[100 = 0]
[115 102 118 119  90  90  99  79 102 107 150  81  96 109 113 102 110  91
  71  83  84 105  96 101  74 116 103  95 115  99 105] : <77>
[103 106  98  98 113  92 102  91 100  98 138 108  92 108 119 105  97 106
  93  93  86  86  92  98  89 113  99 115 107  98  87] : <77>
[103 109 106 100 106  85  80  75 105  88 140  74  63  88 143 104 113 137
  79  95 130 114  92 112  46  46  94  83  98  76 105] : <77>
[100 107  66 114  87  95  88  96  95  54  97  84  74 115  91 119  88  97
  98 106  66  89 102 126 112  84 102   5  95 114 118] : <72>
[103  97 101 105  94 105 105 104  98  97 109 111 104 102  94 109 102  91
 103 100  93  97  97 100  98 119 102 103  99 104  96] : <69>
[104 109  46  95 116 128  98 111  88  31 144 116  69 101  88 122 112 104
  98 107 106 102 110 131  73  38  96  28  91 117 102] : <69>
[108 106  47 102 119 117 102 107  88  53  89  96  87  99  64 118 100  92
 109 104  96 100 111 124 112  63  93  32  94 123 110] : <72>
[ 97 106 112 105  92  90  93 108  91  73  90  78  98 103 104 127  98 100
  94 118  53  84  94 116  86  85 103  59  90 115 105] : <72>
[108 101  92 110  51 136  94 103  83  56 158  88 104  99  54 106  87  79
  87  98  96  81 111 112 107  91  99  39 100  81 118] : <66>
[ 98  96 101 106  66 118  91  98  96  74 200 128  95  94 118  91 109  92
  82 104 105 105  92 101  50  87 104 100  92  73  97] : <77>
[ 80  91 181 125  87 116  98  97 104 120  76  64 102  99 140  96 107  91
  88  87  76  76 110  86  82 114 117 106 104 119  92] : <72>
[106  98  93 100 105  97 102 101  97  98  91 101 102 101 103 102 102  99
  99 102  94  98 100 102 103 100  99 103 105 104  98] : <69>
[ 97 105 133 109 116  99  96  92 108  82  59  84  92 100 114  93 103 117
  84 103  94 102 126  89 114  67 104  87  98 107  95] : <77>
[100  98  99 101  97 100 102 104 100  97 104 106 101 103 101  98 102 100
 103  99  97 101  98  97 100  99 101 103 102  99 100] : <69>
[113  99  89 100  97 106 111 100 101  93 124 116  99 111 104  96  97  82
  99 102  97 104  95  89  90 109 105  89 101 102  99] : <77>
[ 95 115  82 109 101  84  90  94  91  51 122  68  71 111 111 134  83 106
  86 103  44  70  97 127  96  77 102  13 100 114 106] : <77>
[108 104 110  87  95 115  95 106  91  94  74  87 105 104  79 112  99 106
  92 106 104  90 115 110  98  94  99  99 102 102  96] : <72>
[ 98 107 107  94 118  97  89  91  93 110  64  67  92  89 109  97  94 119
  98 103 115 105 106 102 100  52  94  88 101  86 101] : <69>
[104 100 107 101  96 101 100 103  97  95  88  96 103  99  98 105 103 104
 101 103 101 100 100 102 103  93  99  97 101 103  99] : <69>
[105 100 117 104  91 110 102  97  93 106 131  88 106 114 100 101 104  79
  82  90  85  96 106 104  80 123 108  96 111 104 101] : <77>
[ 98 100  95 102 103  98 100 102 101 102 105 109 101 104  95 100  96 100
 100  97  98 101 102 104 106 108 100  99 100  98 101] : <69>
[ 92 100 111 118 100 101 103  94 106  95 123 101 100 103  82 116 112  94
  97  93  75  91  81 101 109  96 101 118 112  78 109] : <77>
[ 97 106 110 105  96  92  93 106  92  71 100  64  94 101 107 128 100 102
  95 118  58  83  96 115  88  83 102  50  91 116 103] : <72>
[100 102  97  97  99  98  97  97 101 100  98  92  97  99  98  99  99 104
  98  99 104 100 102 101 101  95  98 103  98  95 104] : <69>
[101  99 105 103  98 105 101 101 101 111 101 104  99  96  95 104 101  94
  98 102  95  95  99  98  97 105 102  92  99 100 101] : <69>
[ 92  99 103 101 100  99 100  96 107 103 122 104 101 101 100  91  99  95
 101  97 104 103  99 101  98 110 100 102  99  90 105] : <69>
[101 104 100 108  95  91  95 105  94  72 100  91  99 108 106 127 100  96
  97 115  54  87  95 117  93  97 104  68  93 115 100] : <72>
[106  99  99 100  99 100 101 103  98 100  86  97  97 100  99 103 101  98
 101 101  95  97  99 100 100  91  99  95  99 102 100] : <69>
[ 90 103  85 106 111  71 101 111  90  71  98  81  90 114  86 121 100  92
 103 117  56  92  86 119 102  85 104  77  95 128  94] : <77>
[108  99  95 101  92 101 102 102  98  98  90 108 104 103  98 108 104  97
  99 103  93  98  99 100 101 101 101 100 101 106  97] : <69>
[ 98  98  94  98  99  97  99 100 103 105 118 113  97 105 102  98 101 100
 103  95 100 103 101 102 108 110 101  95 103 101 100] : <69>
[ 97  96  89 103 104  95 100  96 110 114 131 125  97 110 103  84  99  93
 100  93 104 110  98 101 112 133 101 107 102  92 101] : <69>
[ 82 103 135  98  84 105  91 119 101 102  76  96  83  90 142 124 117 119
 106 108  95  83  88  99  84  66 103 119  92 100  77] : <72>

[ 97 113 112 111  69  74 105 110  64  82 105  76 113  95 123  99  91  97
 100  87  95 107  96  92  86 106  82  94 119 146  85  99 110  78  51  76
 171] : (32)
[122 103 114 102 109  99  91  81 109 104  98 116  98  90 104  88 113  86
  86  99 128  81 110 132 102 102  96 120  77  72 107 105  96  78  90  86
  77] : (32)
[147  99 124 119  99  69  96  92 115  84 102  91  85  93 105 110  97  83
  85  99 120 106 108 118  87 107  55 110  77 105  91 114 116 113  72  74
  92] : (39)
[ 96 116  93  83 108  88  85  99  91  89 118  92  96 104  99  92  94 107
  77 108 103  82 114 128 113 115  84 104 102  94 122  95 118 102  96  97
  70] : (37)
[128  96 127 115 103  84  87  84 111  89  99 106  88  83 110 108 101  83
  71  92 124  92 111 118  99 111  76 113  80  92 100 111 114 104  62  80
  73] : (33)
[ 71 126  88  75 100  98 109  96  73 104 121  74  97 110  88  92 109 112
 118 102  90  95 107 140 100 109  93  90 106  85 107  91 109  49  89  88
 103] : (39)
[124 101 117 101 105  80  97  89 108 106  98 112  97  95 111  88 107  88
  81  98 128  82 106 121 100 102  93 118  84  95 104 108 106  62  80  92
  90] : (32)
[ 87 113 101  89  96  70 111 112  84 104 114  69  96 112  92  82 113 107
 121 102 100 112 100 100  78  97  92  83 100 119  91  97  99  62  94  93
 138] : (39)
[116 103 109 104 102  68  95  99 101  95 100 109  97  96 107  95  98 101
  80 101 123  94 109 114 100 103  93 120  91 107 107 105 126  89  87  92
  85] : (32)
[135  88 106 115  95  72  96 102 124  76  99  90  81  85 100 117  87  92
  75  99 107 112 105 104 104 108  70 107  93 115 102 109 127 117  66  87
  72] : (37)
[ 82 117  95  87 100  88  72 101  75  91 113 115 110  99 116  94  82 117
  53  95 115  66 116 112 117 119  93 109 117 118 121  97 126  92  95 106
  72] : (37)
[124 100 112 104 108  79  92  90 108  98 102 110  88  93 104  91 101  99
  73 100 134  91 117 127 111 104  79 119  79  88 110 111 115  87  88  86
  68] : (33)
[134 105 131 128  97  75  94 101 103  91  88 121 107  90 123  94  90  96
  64  88 125  89 105 102  91 105  92 127  90 126  87 120 111 106  73  87
 111] : (33)
[123  73 108 122  91  76 112 104 124  92  96  87  86  89  96 114  97  92
 116  93  89 126  97  78  86 101  84  92  92 104  91 105 113 104  78  94
 111] : (32)
[ 74 129  96  80  97 110  97  95  56 103 113  98 113 114 109  82 105 102
  94  95  95  76 101 119 100 110  95 107 113  97 107  94 100  56  89  91
 120] : (32)
[ 84 113  93  98  87  98  85  99  82  76 117  90 103  92 106 115  77 109
  78  88  92  86 113 106 105 119  78  91 113 125 107 101 119  87  66  75
 106] : (37)
[116  98 106 106 101 100  85  96 104  89 100 120  99  93 111 100  86  97
  71  96 120  81 106 119 113 113  88 122  97  95 114 109 119  99  92  92
  70] : (37)
[ 75 134  91  78 107  91  99 112  91 100 126  91 109 121 100  82  96 110
  90 102 106  74 107 131  98 106 100 103 114 113 108  98 113  76 100 101
 110] : (32)
[ 93 118 101  77 100 106  77  82  68  91 115  91 100 100 106  92 106  96
  91 105 103  84 114 136 110 118  85 104  99  78 120  89 106  75  79  82
  84] : (32)
[ 89 132  93  90 101  77  95 100  74  82 129  69  99 101 101  88  95 113
  88  95 104  90 122 130  97 113  65  97 103 122 102 102 128  39  60  74
 126] : (39)
[136 110 116 102 100  85 111  97 113 104  94 100  98 102 101  80 117  87
  97 106 132  97 100 124  90  95  98 120  80  92  93 108 100  87  89  91
 102] : (39)
[102 108  99  94  97  91  85  92  83  84 107 100 100  88 113 105  89  99
  73  98 106  83 110 118 109 116  83 111 102  97 119  95 120 105  78  91
  74] : (37)
[ 87 114  93  89  96  85 101  98  70 100 125  69 100 107  95  89 103 111
  97 100  94  96 117 122 100 111  79  92 103  98 105  96 112  41  79  85
 111] : (39)
[133  94 115 117 102  59  95 106 122  84 102 105  91  92 107 103  81 102
  73  98 125  91 109 101  96 105  91 120  91 117  99 116 126 142  73  93
  90] : (37)
[103 156  93  85  93  70  69  77  58  76 123  83 102  95 117  84  98 100
  60  90 134  67 131 170 103 131  61 120  95 113 112 113 127  27  37  62
 118] : (32)
[ 75 110  89  84 103  87  91 107  75  96 114  96 106 109 103  94  90 120
  87  99  95  91 111 104 107 112  91 100 114 108 115  94 120  89  98 105
  96] : (37)
[118  92 109 120  82  73 106 100 103  80 100  75  89  82 104 111  94  95
  98  87 100 116 107 102  86 103  67  96  83 123  89 109 119  72  53  76
 123] : (33)
[ 81 137 100  89  88  88  98  85  56 103 116  63 106 102 101  86 119  96
 111  91 100  94 108 132  89 106  80  92 100  95  97  95 101  24  65  70
 143] : (39)
[120  98 111 101 100  70 119 106 110 107 102  83  90 102  99  86 115  95
 112 102 111 112  97 102  87  93  91 103  91  99  88 104 107  77  92  90
 116] : (39)
[101  93 103 108  73  84 108 111  75  82 102  74 102  95 109 106  91  98
 108  91  85 114  92  77  92 107  89  90 115 126  93  94 109  76  61  82
 139] : (37)

[ 97  96 101 100  99 104  98  99 100 101 107 100  96 110 110 106  99 108
 102 100 101 104 103 107 100 100 100 100 103  97  95 101 100  98  95 100
 100 101 102 101  98  94 101 102  98 100  98 101  94  86 102  97 101 105
  97 100  92 100  98 126  95  93 103 104 112 103 102  99 101 103 100 101
  90 101  99  99 102 102 100 100 101 101 100  98  97 100  91  99 104  99
  99 103  95  99 113  97 106  90 131 101  81 101 102 101 106  99 101  97
 103 104  84 102 110 126  90  99 102 101 100 101  97 100 100  99 101 113
  98 100  98  96  95 106 116 133  91 100 101 100 109  97  93 100 101 103
 100 100 119  99  99 106] : [31]
[104  98  99  97 109 103  88 100  98 100 119  85  71 102  96 101 101 103
  97 112 100  95 105 108 104  95  97 100  95  98  63 100 101 101 104  96
 102 102  93  97 107 102 100 102 117 103  65 101  97 112  95  73 100 104
 120  99 100 100  99 107  91  97  94 100 102 108  65 101  99 146 107  97
 115 102 101 103 107 100 100  99 101 100  98 100  96 110  75 112  81  95
 101  98 103  93  90 102  94 129 122  93  96 100 110  87  84 101  99 102
 109  93  82  98  91 107  90 103 101 102  94 101 101 107  95 105  94  92
 108 103  99 101  92 122 101 182 101 101 105  97 116 100 110 103 101 107
  90  92 102 106 102  98] : [37]
[ 97 100 101  97  94 108 100  97 101 102 119  67 100 102  95  99  98 104
 102  90 100 119 110 112 100 100  95 100  93  99 110 100 100  99  94  99
 100  99  73 100  99  97 109  93  98  95  90  83  97 115  96 131 101 109
  94  99 109 101 102  84  89  58 110  75 106  92 116  99 102 115 100  99
  80 107  98  99 116 107 100 100 103 102  99  98  98  95 120 115  97 100
  98  77 105  83  90 106  96 106 102  93  95 102  97 105 106 101 100  83
 106  91  73 101  75 110  86  98 101 103  95  99 100 101 102 102 103 110
  99  99  98 102 103  35 113 151 110 101 101 100 115 101 108 101 100 107
  99 103 102 100 106 101] : [37]
[ 97 102 102  98 101  97  97 100  99 101 107  96  95 100 104 100  99 105
 102 101 102 101  98 101  97  99  99 100  94  96  84 101  99  97 103 101
  99 100  98 101  98 100 102  98  96  98 107 102  97  85 101 108 102 103
 101 100  95 100  98 116 100  85  97  81  89  99  83  98 103  95 100 101
  74  99  99 100 108  99 100 101 101 101 100  98  98 105  94 102  95  98
  99  97  98  95 100 100 103 112  92 100  93 100 107 100 103  99 100  97
 103  90  94 101 109  98 104  99 101 103  96 101 101 100  98  98 101 105
 103 101  97 102  94  70 101 124 101 101 101  99 110 104 102 100  98  97
  88  96 107  97 101  97] : [36]
[ 98  99  99  99  96 106 103  99 100 102 112  73  97 102  97  98  99 101
 101  93 100 113 108 112  99 100  96 101  95  99 114 101 101  99  97 100
 100  99  74  99 100 101 106  97  98  96  93  87  97 117  95 120 102 106
  95  99 110 101 102  83  93  61 109  84 106  93 110 100 100 112  99 100
  83 105  97  99 115 108  99 101 103 101  99  98  97  96 120 117  92 100
 100  80 104  87  93 104 100 105  98  95  92  99  94 105 104 103  99  91
 105  90  81 101  81 107  92  96 101 102  93 100 100 102  99 101 100 115
  98 100  99 101 101  57 107 183 106 100 100 101 113 101 104 100  99 107
  99  99  99 100 103 100] : [35]
[ 98 102 100 100 106 105  91  98 101 100 109  91  98 100  96  95 101 101
 101 102  99  97 101 108 103  95  99 100  98  99 101 101 101 100 100  98
 102 100  82  98 100 112 101  92  95  99  97  96  94 113  97 104 101 104
 102  99 104 100 104 100  96  89  97 100 104  94 106  98 103 113 102  98
  89 102  98 102 108 102  99  99 100 100  98 100  98  97 111 116  98  99
 101  93 101  93  94 104  99 104  89  95 105  99 101 105 106 102  99  97
 103  93  98  99  91 110 100 102  99  98  94 101 102 104  97  98 101 105
  96 100  98 101  97  83 111 142 100  99 101  97 109 100 105  99  97 106
  99  97  99 101 102 101] : [31]
[ 97 103 102  98 105 104  91  98  99 101 111  83  92 104  98 100 103 105
 103 105 100  84  97 104 106  94  96  98 101  98  99 101 100 103  96  98
 104  98 100  98 101  98  95 100 108 100  95  99  94 113  99  97  97 104
 103  99 103  99 105  95  91 112  95 104 101  97 100  97 105  99 102  96
 100 102 100 103  99  90 101  95 100 100  97 102 102 108  99 111 107  99
  99  99 101 102  92 103  94 114  97  92 113 101  99 101 102  95 100 100
  96 104 106 101  87 111  95 106 100  97  98 100 105 101  99  99 103 103
  99 100 101  99  93 129 152 118  95  99 102  95 103  98 108 100 100  99
 100 103  98 101 107  99] : [31]
[ 98 106  99 101 112 107  87  95 102  98 111  80  96 101  95  92 104 103
  99  97  97  95 105 108 106  91  97 101 104 102 108 103 103 104  86  94
 105  99  77  94 103 105  93  88  94  94  97  88  88 116  97 108 100 104
 103  98 113  99 106  83  89  82  95  81 103  98 120  98 102 101 101  93
  92 107  98 107 106  99  99  97  99 101  96 104 100  97 110 118 103 101
 102  75 107  89  91 109  97  91  91  90  89  97  98 106 108 103  99  94
 104  93  74  98  64 109  91 101  95  94  90 100 103 106  94  99 101 110
 100 100 100 103 103  70 114 140  97  97 101  95 113  96 109  98  97 104
 101  99  99 104 101  98] : [35]
[ 97  95 104  97 104  59  92  99 111 102  98  84  78  94 107  95  96 122
 105 118 103  85  84  92  94  98 102 100  97  97  75 104 101  97 113 103
 101  99  97 100  99 107  98  93  91 100 166 102  96  72 109 114 101  92
 115 104  90 101  96 124  93  30  80  62  82  91  39  95 100  79  95  98
   5  98  99 105 111  99 101  97 101  99  99  99 101 111 105  93 101  94
  99 101  78  88  99 103 114 133  39 106  52 100 126  89 112  99 100 101
  95  57  90 107 113  91 114  86 101 106  71 101  98 100  94 108 112 132
 133 102  99 100  85  23  77 126  89 100 101  96 129 103 104  97  98  91
  65  91 126  94  99  83] : [37]
